Here is a tiny trained network, its code and every weight. The questions are about switching its units off for an input and a class, where a switched-off unit gives its printed mean instead of its output.

import numpy as np


def w(rows, s, z=0):
    codes = np.array(rows[::2]) - 128.0
    scale = np.full(codes.shape[1], s)
    scale[-1] = z or s
    return codes * scale


def norm(h):
    return h / np.sqrt((h * h).mean(-1, keepdims=True) + 1e-5)


def f(y):
    return y / 2 * (1 + np.tanh(0.7978845608 * (y + 0.044715 * y**3)))


def log_softmax(a):
    a = a - a.max(-1, keepdims=True)
    return a - np.log(np.exp(a).sum(-1, keepdims=True))


def net(x, mask):
    res = np.array(x, float).reshape(1, 3) / 4 @ E
    u = 0
    for l in range(2):
        y = f(norm(res) @ A[l][:, :-1].T + A[l][:, -1])
        res = res + np.where(mask[u : u + 12], y, B[l][:, -1]) @ B[l][:, :-1]
        u += 12
    return log_softmax(norm(res)[-1] @ U[:, :-1].T + U[:, -1])


A, B = {}, {}
E = w([
[203,117,98,120,138,119,129,136,106,104],'x0',
[157,136,176,54,148,115,156,129,130,150],'x1',
[136,75,124,159,134,115,138,251,129,129],'x2',
],0.018)
A[0] = w([
[72,146,153,107,121,122,139,116,115,144,187],'L0N1',
[119,150,164,70,128,133,138,6,129,124,219],'L0N2',
[136,138,147,107,132,128,133,147,127,119,72],'L0N3',
[191,129,118,102,151,120,128,56,139,131,89],'L0N4',
[107,137,167,76,150,118,148,77,143,138,216],'L0N5',
[84,112,128,141,130,111,121,113,130,158,9],'L0N6',
[56,140,144,116,131,130,126,175,126,119,93],'L0N7',
[151,128,106,141,144,127,131,61,138,138,136],'L0N8',
[83,136,119,154,120,137,147,54,122,129,252],'L0N9',
[129,117,148,134,146,168,142,147,126,126,49],'L0N10',
[200,105,157,128,99,134,137,125,112,127,150],'L0N11',
[113,107,149,139,149,117,140,116,132,103,108],'L0N12',
],0.016,0.003)
B[0] = w([
[137,94,153,113,126,188,118,175,187,120,172],'L0N1',
[39,221,112,111,8,113,38,93,125,195,250],'L0N2',
[127,111,68,195,196,152,74,118,82,120,135],'L0N3',
[170,85,161,113,74,127,159,33,107,51,187],'L0N4',
[70,154,119,107,67,142,102,112,101,166,199],'L0N5',
[167,162,180,140,130,193,175,90,87,118,142],'L0N6',
[113,70,158,143,105,123,178,154,106,107,163],'L0N7',
[138,116,112,144,19,80,113,173,91,121,172],'L0N8',
[101,152,126,106,173,69,34,72,153,81,203],'L0N9',
[131,86,39,145,65,118,137,107,183,168,132],'L0N10',
[159,208,150,124,156,165,116,124,198,115,161],'L0N11',
[112,135,131,126,133,139,112,148,116,134,128],'L0N12',
],0.016,0.018)
A[1] = w([
[236,104,108,115,147,54,208,109,116,73,154],'L1N1',
[188,219,100,131,196,170,105,98,93,109,214],'L1N2',
[104,139,188,87,63,140,174,62,32,202,217],'L1N3',
[144,96,124,154,198,212,219,208,133,122,119],'L1N4',
[157,194,54,82,250,82,98,198,211,225,23],'L1N5',
[196,161,123,18,142,186,156,35,27,181,187],'L1N6',
[77,99,103,164,157,85,147,100,237,196,19],'L1N7',
[76,120,92,38,99,46,141,139,140,217,231],'L1N8',
[115,128,42,187,199,32,121,59,58,116,150],'L1N9',
[233,155,112,118,114,139,196,171,82,124,253],'L1N10',
[205,78,60,90,156,114,88,149,7,130,184],'L1N11',
[61,72,143,110,113,83,221,215,79,184,13],'L1N12',
],0.011,0.0026)
B[1] = w([
[120,183,102,112,197,159,179,171,142,121,178],'L1N1',
[156,77,125,162,76,145,147,125,71,174,179],'L1N2',
[103,152,29,143,138,83,26,196,92,158,254],'L1N3',
[163,111,127,101,108,8,141,102,161,106,235],'L1N4',
[103,135,56,84,139,14,77,155,204,41,181],'L1N5',
[75,168,132,187,46,181,113,63,113,141,183],'L1N6',
[158,102,198,138,142,169,118,143,94,75,127],'L1N7',
[169,97,62,125,126,159,160,181,110,101,220],'L1N8',
[128,166,108,65,39,95,103,141,143,179,154],'L1N9',
[106,154,105,74,183,220,151,87,90,143,193],'L1N10',
[88,142,180,93,187,126,111,67,172,85,151],'L1N11',
[200,79,156,197,124,154,141,91,108,229,213],'L1N12',
],0.014,0.0093)
U = w([
[179,124,61,62,225,79,156,134,198,67,196],'0',
[177,6,173,197,116,85,167,142,136,191,201],'1',
[99,77,113,122,154,186,105,189,96,185,39],'2',
[117,156,170,146,172,126,186,134,123,136,53],'3',
[139,114,173,101,162,141,143,130,117,132,3],'4',
[60,162,117,122,35,144,32,88,116,126,198],'5',
[170,179,107,102,181,233,183,73,108,96,117],'6',
[48,74,210,163,206,171,108,113,136,54,86],'7',
],0.013,0.0056)

Each question gives the input, the list of numbers given to net, and the class t.
The units are the neurons (one row each of A and B). Each row of codes is followed by its name. A weight is (code - 128) times the scale printed after its matrix; where a second scale follows, it is the last column's (A, B and U).
mask holds one flag per neuron, layer by layer. A switched-off neuron (its flag False) gives its mean, the last column of its row in B, instead of its output. The means were averaged over made-up inputs and are rounded, as every weight is.
A unit's drop is (log p(t) with every unit on - log p(t) with that unit switched off) / (log p(t) with every unit on - log p(t) with every unit switched off).
The circuit of an input: a set's keep is (log p(t) with only the set's units on - log p(t) with every unit switched off) / (log p(t) with every unit on - log p(t) with every unit switched off). Starting from the 12 units with the biggest drops (on a tie, the unit counted first), units are removed one at a time, each time the one whose removal leaves the highest keep (on an exact tie, the one counted first), for as long as the keep stays at least 0.8.
circuit, biggest first: the units of the circuit, biggest drop first
unit that matters most: the unit with the biggest drop
k most important neurons: the k neurons with the biggest drops, biggest first
k most important neurons of layer l: the k neurons of layer l with the biggest drops, biggest first
drop of u: that unit's drop, to one decimal
input [-2,-3,1], class 7: unit that matters most : L0N2
input [7,-6,-2], class 0: circuit, biggest first : [L0N2; L0N5]
input [2,-2,5], class 0: circuit, biggest first : [L0N5; L0N2]
input [6,-5,0], class 6: 2 most important neurons : [L0N2; L0N9]
input [6,7,3], class 6: circuit, biggest first : [L0N2; L0N9; L1N10]
input [-3,5,2], class 1: 3 most important neurons of layer 0 : [L0N2; L0N9; L0N7]
input [-2,5,2], class 1: 3 most important neurons of layer 0 : [L0N2; L0N9; L0N4]
input [-1,8,6], class 0: 2 most important neurons : [L1N5; L0N2]
input [8,-7,0], class 6: 3 most important neurons : [L0N2; L0N9; L0N5]
input [8,-3,-2], class 6: 2 most important neurons : [L0N2; L0N5]
input [0,4,6], class 0: 2 most important neurons : [L0N5; L0N2]
input [-7,8,4], class 1: drop of L0N2 : 0.3
input [7,0,4], class 0: drop of L0N3 : 0.0
input [-7,4,5], class 1: drop of L0N2 : 0.1
input [7,0,1], class 6: most important neuron of layer 0 : [L0N2]
